Small tables with named rows and columns. After each table, cells are looked up by row and column.

Zitor
fields: Gekazak, Lokat, Purulof, Lisu, Dolizi, Tateb, Dizep, Pagite
Gupadup: [-7, -4, -5, -7, -6, -5, 0, -4]
Nikiton: [-24, -49, -15, -38, -40, 38, -11, 12]
Linab: [-39, 35, -29, -18, -34, -24, -56, -19]
Dul: [-68, 20, 51, -12, 8, -2, -9, 38]
Napoka: [-3, -8, 1, -1, -8, -1, -10, -3]
Pim: [-35, -33, -21, 30, 23, -30, -25, 22]

Napoka, Dizep => -10
Gupadup, Purulof => -5
Pim, Gekazak => -35
Pim, Dizep => -25
Linab, Pagite => -19
Gupadup, Gekazak => -7
Dul, Pagite => 38

Lilod
|  | Lofo | Belapar | Betubo | Sulev |
|---|---|---|---|---|
| Nop | -0.6 | 5.7 | 1.5 | 1.8 |
| Tiz | 9.6 | -4.7 | 3.9 | -1.4 |
| Rin | 7.8 | 3.0 | -5.9 | 0.9 |
| Sot | -1.6 | -1.6 | 2.4 | 1.8 |
| Guno | -1.7 | -0.6 | 9.8 | 5.2 |

Guno, Sulev => 5.2
Sot, Belapar => -1.6
Nop, Belapar => 5.7
Rin, Belapar => 3.0
Tiz, Belapar => -4.7
Guno, Lofo => -1.7
Sot, Lofo => -1.6
Rin, Betubo => -5.9
Tiz, Betubo => 3.9
Guno, Betubo => 9.8
Rin, Lofo => 7.8
Sot, Betubo => 2.4
Guno, Belapar => -0.6
Sot, Sulev => 1.8

Table Loviket
	Gupadi	Zozof	Foma	Fot	Bodus	Zuvadod	Bareru
Bubadad	82	140	96	149	112	107	134
Safek	58	227	51	108	86	78	193
Semet	113	201	80	103	94	111	169
Bazeki	159	112	113	138	117	108	96
Det	191	67	178	168	68	165	35
Pel	128	41	213	174	95	194	47
Mukomi	66	81	143	151	128	123	106
Bim	104	56	198	171	101	177	65
Gitave	76	139	165	116	80	140	120
Dipe	150	97	78	136	103	64	106
Zub	95	107	208	116	96	180	114
Soz	134	82	133	91	150	144	127

Bazeki, Gupadi -> 159
Zub, Fot -> 116
Dipe, Zuvadod -> 64
Gitave, Foma -> 165
Bim, Fot -> 171
Zub, Bodus -> 96
Soz, Bareru -> 127
Safek, Foma -> 51
Pel, Bodus -> 95
Soz, Zuvadod -> 144
Det, Bareru -> 35
Bim, Bareru -> 65
Pel, Fot -> 174
Dipe, Gupadi -> 150
Soz, Gupadi -> 134
Gitave, Bodus -> 80
Mukomi, Zozof -> 81
Which row has the largest Bareru? Safek

Zor:
	Somifi	Tar	Masodo	Tis	Gepomu	Zoz	Pabu	Nim	Zal
Doli	19.631	7.187	30.964	23.671	88.614	22.553	51.712	49.033	44.173
Rusupep	41.377	51.539	43.109	46.743	14.548	44.111	17.715	45.763	36.027
Pon	55.706	55.832	41.908	53.020	74.266	66.461	41.564	50.695	41.606
Lano	43.860	60.527	46.736	51.375	0.545	48.840	11.697	47.299	35.103

Gepomu of Doli is 88.614
Nim of Pon is 50.695
Tis of Lano is 51.375
Somifi of Doli is 19.631
Zal of Rusupep is 36.027
Zoz of Pon is 66.461
Nim of Lano is 47.299
Pabu of Lano is 11.697
Tis of Rusupep is 46.743
Masodo of Pon is 41.908
Row with the largest Zoz: Pon

Zadise:
columns: Guv, Vem, Fege, Madi, Nat, Gozot, Bil
Nako: [37.217, 69.322, 48.475, 23.757, 39.488, 59.086, 40.816]
Gimez: [64.141, 62.009, 37.559, 36.236, 59.637, 47.531, 40.348]
Nimu: [52.261, 42.749, 79.119, 25.302, 63.943, 85.593, 52.051]
Rin: [59.734, 60.003, 73.397, 31.703, 31.023, 65.914, 30.261]
Zem: [23.819, 54.667, 57.462, 44.577, 31.910, 78.909, 38.065]
Pozisi: [43.061, 67.129, 30.893, 71.774, 40.050, 44.468, 40.450]

What is the Vem of Zem in Zadise? 54.667
What is the Fege of Zem in Zadise? 57.462
What is the Fege of Pozisi in Zadise? 30.893
What is the Nat of Rin in Zadise? 31.023
What is the Gozot of Nimu in Zadise? 85.593
What is the Bil of Gimez in Zadise? 40.348
What is the Vem of Nimu in Zadise? 42.749
What is the Nat of Zem in Zadise? 31.910
What is the Guv of Gimez in Zadise? 64.141
What is the Vem of Gimez in Zadise? 62.009
What is the Gozot of Rin in Zadise? 65.914

Rafo
|  | Tusif | Guvus | Lazuso | Motig | Motolak | Sir | Dis | Fuma | Rik |
|---|---|---|---|---|---|---|---|---|---|
| Tebuku | 137 | 231 | 57 | 140 | 107 | 144 | 21 | 185 | 151 |
| Gezunog | 116 | 208 | 106 | 157 | 61 | 134 | 53 | 170 | 235 |
| Lepini | 141 | 224 | 58 | 140 | 102 | 161 | 18 | 181 | 151 |
| Nez | 120 | 192 | 174 | 188 | 11 | 78 | 87 | 136 | 181 |
| Sul | 142 | 216 | 73 | 143 | 99 | 138 | 21 | 189 | 165 |
| Vosimeb | 103 | 186 | 116 | 158 | 7 | 181 | 90 | 123 | 246 |
| Giv | 127 | 205 | 87 | 146 | 70 | 169 | 36 | 160 | 209 |
| Mafabep | 114 | 200 | 91 | 148 | 48 | 178 | 50 | 144 | 233 |
| Zak | 126 | 150 | 102 | 163 | 64 | 165 | 91 | 111 | 167 |
| Lusum | 158 | 187 | 97 | 143 | 106 | 103 | 29 | 189 | 161 |
| Vesop | 127 | 208 | 109 | 154 | 77 | 120 | 40 | 179 | 215 |
| Ramise | 140 | 161 | 112 | 149 | 112 | 102 | 54 | 149 | 152 |
| Kif | 177 | 141 | 67 | 143 | 131 | 120 | 52 | 180 | 119 |
| Voza | 103 | 198 | 93 | 154 | 42 | 171 | 72 | 145 | 255 |

What is the Tusif of Vesop in Rafo?
127
What is the Lazuso of Sul in Rafo?
73
What is the Motig of Ramise in Rafo?
149
What is the Guvus of Voza in Rafo?
198
What is the Dis of Gezunog in Rafo?
53
What is the Guvus of Sul in Rafo?
216
What is the Motig of Voza in Rafo?
154
What is the Guvus of Vosimeb in Rafo?
186
What is the Guvus of Tebuku in Rafo?
231
What is the Motig of Lepini in Rafo?
140

